Below is a small trained network, with its code and all its weights. Each question gives an input and a class and asks what happens when units are switched off, that is, made to give their printed mean instead of their output.

import numpy as np


def w(rows, s, z=0):
    codes = np.array(rows[::2]) - 128.0
    scale = np.full(codes.shape[1], s)
    scale[-1] = z or s
    return codes * scale


def f(y):
    return y / 2 * (1 + np.tanh(0.7978845608 * (y + 0.044715 * y**3)))


def log_softmax(a):
    a = a - a.max(-1, keepdims=True)
    return a - np.log(np.exp(a).sum(-1, keepdims=True))


def net(x, mask):
    res = np.array(x, float).reshape(1, 8) / 4 @ E
    y = f(res @ A[0][:, :-1].T + A[0][:, -1])
    res = res + np.where(mask, y, B[0][:, -1]) @ B[0][:, :-1]
    return log_softmax(res[-1] @ U[:, :-1].T + U[:, -1])


A, B = {}, {}
E = w([
[167,212,203],'x0',
[126,125,125],'x1',
[3,150,158],'x2',
[127,125,126],'x3',
[130,127,127],'x4',
[151,63,213],'x5',
[127,126,129],'x6',
[128,128,129],'x7',
],0.0072)
A[0] = w([
[105,215,38,127],'neuron 1',
[123,200,101,85],'neuron 2',
[167,233,156,212],'neuron 3',
[105,70,84,41],'neuron 4',
[13,140,148,76],'neuron 5',
[127,49,219,89],'neuron 6',
[107,184,82,51],'neuron 7',
[214,87,66,71],'neuron 8',
[190,112,66,207],'neuron 9',
[34,154,150,102],'neuron 10',
[133,230,167,182],'neuron 11',
[116,39,187,98],'neuron 12',
[109,83,53,63],'neuron 13',
[136,166,194,254],'neuron 14',
[45,119,176,102],'neuron 15',
[108,97,31,190],'neuron 16',
[72,17,66,79],'neuron 17',
[116,227,25,78],'neuron 18',
[198,96,77,176],'neuron 19',
[81,71,230,112],'neuron 20',
[92,195,76,69],'neuron 21',
[85,33,66,72],'neuron 22',
[134,178,63,242],'neuron 23',
[255,89,120,117],'neuron 24',
[119,179,73,106],'neuron 25',
[132,163,141,234],'neuron 26',
[244,142,72,92],'neuron 27',
[121,190,24,100],'neuron 28',
[138,36,227,84],'neuron 29',
],0.0088,0.0054)
B[0] = w([
[221,79,107,195],'neuron 1',
[188,128,166,138],'neuron 2',
[66,70,199,246],'neuron 3',
[135,202,246,124],'neuron 4',
[129,201,87,179],'neuron 5',
[231,174,64,163],'neuron 6',
[204,174,121,126],'neuron 7',
[92,218,171,165],'neuron 8',
[63,132,140,213],'neuron 9',
[69,209,46,176],'neuron 10',
[93,95,170,224],'neuron 11',
[227,117,133,152],'neuron 12',
[138,165,239,140],'neuron 13',
[86,66,119,254],'neuron 14',
[136,221,38,168],'neuron 15',
[118,56,176,208],'neuron 16',
[102,157,252,175],'neuron 17',
[216,125,105,182],'neuron 18',
[60,149,124,197],'neuron 19',
[203,158,35,179],'neuron 20',
[227,175,83,144],'neuron 21',
[107,164,255,162],'neuron 22',
[122,66,142,235],'neuron 23',
[61,210,57,205],'neuron 24',
[200,107,155,146],'neuron 25',
[89,8,125,215],'neuron 26',
[46,246,68,191],'neuron 27',
[234,111,143,176],'neuron 28',
[214,154,67,172],'neuron 29',
],0.0051,0.0055)
U = w([
[107,97,120,224],'0',
[118,105,136,220],'1',
[116,98,129,193],'2',
[92,238,95,9],'3',
[131,92,154,151],'4',
[248,132,136,31],'5',
[111,112,236,3],'6',
],0.014,0.0063)

Each question gives the input, the list of numbers given to net, and the class t.
The units are the neurons (one row each of A and B). Each row of codes is followed by its name. A weight is (code - 128) times the scale printed after its matrix; where a second scale follows, it is the last column's (A, B and U).
mask holds one flag per neuron, in row order. A switched-off neuron (its flag False) gives its mean, the last column of its row in B, instead of its output. The means were averaged over made-up inputs and are rounded, as every weight is.
A unit's drop is (log p(t) with every unit on - log p(t) with that unit switched off) / (log p(t) with every unit on - log p(t) with every unit switched off).
The circuit of an input: a set's keep is (log p(t) with only the set's units on - log p(t) with every unit switched off) / (log p(t) with every unit on - log p(t) with every unit switched off). Starting from the 12 units with the biggest drops (on a tie, the unit counted first), units are removed one at a time, each time the one whose removal leaves the highest keep (on an exact tie, the one counted first), for as long as the keep stays at least 0.8.
units of the circuit, in order: the units of the circuit, biggest drop first
unit that matters most: the unit with the biggest drop
k most important neurons: the k neurons with the biggest drops, biggest first
drop of u: that unit's drop, to one decimal
input [8,-6,-8,-3,-4,3,0,-2], class 3: units of the circuit, in order	[neuron 24; neuron 27]
input [-1,3,-7,4,-2,-6,-2,4], class 3: unit that matters most	neuron 27
input [-8,0,4,4,-5,-7,1,3], class 6: units of the circuit, in order	[neuron 17; neuron 22; neuron 13]
input [0,6,-8,3,7,4,-3,8], class 3: units of the circuit, in order	[neuron 24; neuron 27; neuron 8]
input [3,-5,8,7,-2,4,-1,-7], class 3: units of the circuit, in order	[neuron 15; neuron 10]
input [-8,1,3,-5,4,6,-2,-3], class 6: 2 most important neurons	[neuron 17; neuron 22]
input [-3,2,-8,-6,7,0,3,-7], class 3: 3 most important neurons	[neuron 27; neuron 24; neuron 8]
input [-4,4,-7,1,-5,4,2,2], class 3: 3 most important neurons	[neuron 24; neuron 27; neuron 8]
input [-8,-7,7,-3,-4,-6,-5,3], class 6: units of the circuit, in order	[neuron 17; neuron 22]
input [8,-7,-1,6,0,-1,2,-3], class 6: units of the circuit, in order	[neuron 3; neuron 11]
input [6,-8,-6,0,-6,6,-4,-5], class 0: 2 most important neurons	[neuron 24; neuron 14]
input [-7,5,5,4,-4,1,-6,5], class 6: units of the circuit, in order	[neuron 17; neuron 22]
input [-8,7,-8,-6,-1,4,6,-8], class 3: 3 most important neurons	[neuron 24; neuron 27; neuron 8]
input [-5,-1,-2,4,3,-6,-5,3], class 5: unit that matters most	neuron 28
input [4,-1,-8,5,1,-6,0,0], class 3: drop of neuron 27	1.1
input [5,5,5,-5,-2,8,-6,-3], class 5: drop of neuron 22	0.0
input [2,-2,6,-2,0,-7,5,-5], class 5: drop of neuron 7	0.1
input [8,-1,-8,-4,-7,-5,-8,-8], class 3: drop of neuron 10	-0.1
